20 -30 3 -11 6 7 19 22 4 -8 4
22 14 11 -31 10 11 -6 32 25 38 -4
4 -2 12 -28 -26 7 56 8 4 -7 -15
7 -22 8 -15 -26 8 25 14 15 1 -9
->
20 -30 3 -11 6 7 19 22 4 -8 4
7 -22 8 -15 -26 8 25 14 15 1 -9
22 14 11 -31 10 11 -6 32 25 38 -4
4 -2 12 -28 -26 7 56 8 4 -7 -15

-22 -9 -6 -27 28
41 49 -24 55 -12
-4 -2 -1 14 -5
2 10 0 24 2
-10 9 1 27 4
5 6 3 12 0
22 -18 15 3 -22
->
41 49 -24 55 -12
-22 -9 -6 -27 28
-4 -2 -1 14 -5
2 10 0 24 2
-10 9 1 27 4
5 6 3 12 0
22 -18 15 3 -22

2 -14 -3 -10 -4 16 9
-12 61 11 -11 4 -8 13
-2 -8 5 -6 5 4 9
-4 -51 -8 23 2 -4 3
9 7 3 -21 -3 10 8
-4 30 14 -13 -4 9 13
3 -3 8 -25 5 10 28
-25 4 10 13 4 6 14
0 5 12 -18 -4 21 16
2 -12 9 -19 4 14 23
->
-4 -51 -8 23 2 -4 3
2 -14 -3 -10 -4 16 9
9 7 3 -21 -3 10 8
-2 -8 5 -6 5 4 9
3 -3 8 -25 5 10 28
2 -12 9 -19 4 14 23
-25 4 10 13 4 6 14
-12 61 11 -11 4 -8 13
0 5 12 -18 -4 21 16
-4 30 14 -13 -4 9 13

34 -52 4 28 -51 -34 22 43 -28 -28 -34
12 -20 -42 29 -49 49 2 33 -1 -52 49
5 -52 32 28 52 44 0 -10 -18 -38 -36
48 -6 29 8 25 -19 47 -12 -31 -17 46
-48 -46 9 49 33 16 5 9 -22 -20 17
31 -38 -39 31 -45 -3 8 15 7 -28 -44
-13 -26 -12 47 -9 17 0 -39 -19 -28 -33
->
12 -20 -42 29 -49 49 2 33 -1 -52 49
31 -38 -39 31 -45 -3 8 15 7 -28 -44
-13 -26 -12 47 -9 17 0 -39 -19 -28 -33
34 -52 4 28 -51 -34 22 43 -28 -28 -34
-48 -46 9 49 33 16 5 9 -22 -20 17
48 -6 29 8 25 -19 47 -12 -31 -17 46
5 -52 32 28 52 44 0 -10 -18 -38 -36

13 18 13 34 36 15 30 13 23 13 29 38 27
33 35 33 -23 -23 34 -18 33 40 33 -17 -24 -17
6 -59 6 -30 -33 7 -28 6 -70 6 -28 -36 -25
-16 -34 -16 25 26 -17 20 -16 -41 -16 20 26 19
->
-16 -34 -16 25 26 -17 20 -16 -41 -16 20 26 19
6 -59 6 -30 -33 7 -28 6 -70 6 -28 -36 -25
13 18 13 34 36 15 30 13 23 13 29 38 27
33 35 33 -23 -23 34 -18 33 40 33 -17 -24 -17

-9 -4 10 -3 -1 11 -2 -15 -3 1 6 -3 8 9
19 53 30 17 16 30 14 13 8 4 35 28 17 36
-3 1 -5 -14 -7 -13 -11 -9 0 -3 1 1 -2 -18
->
-3 1 -5 -14 -7 -13 -11 -9 0 -3 1 1 -2 -18
-9 -4 10 -3 -1 11 -2 -15 -3 1 6 -3 8 9
19 53 30 17 16 30 14 13 8 4 35 28 17 36

4 0 -5 30 23 37 -32 26 20 9 23 -30 21 22
-10 19 -8 -32 -18 -28 38 -14 10 -25 -34 25 -3 -27
48 22 22 21 50 32 -10 14 -44 -46 -57 -6 19 27
-18 26 -61 20 33 35 -17 34 35 -16 -13 -44 36 12
67 -9 62 29 -8 -25 -7 -19 -63 0 -4 34 -34 35
-13 51 -30 -8 45 42 35 33 16 -41 -41 -26 37 -16
->
-18 26 -61 20 33 35 -17 34 35 -16 -13 -44 36 12
-13 51 -30 -8 45 42 35 33 16 -41 -41 -26 37 -16
-10 19 -8 -32 -18 -28 38 -14 10 -25 -34 25 -3 -27
4 0 -5 30 23 37 -32 26 20 9 23 -30 21 22
48 22 22 21 50 32 -10 14 -44 -46 -57 -6 19 27
67 -9 62 29 -8 -25 -7 -19 -63 0 -4 34 -34 35
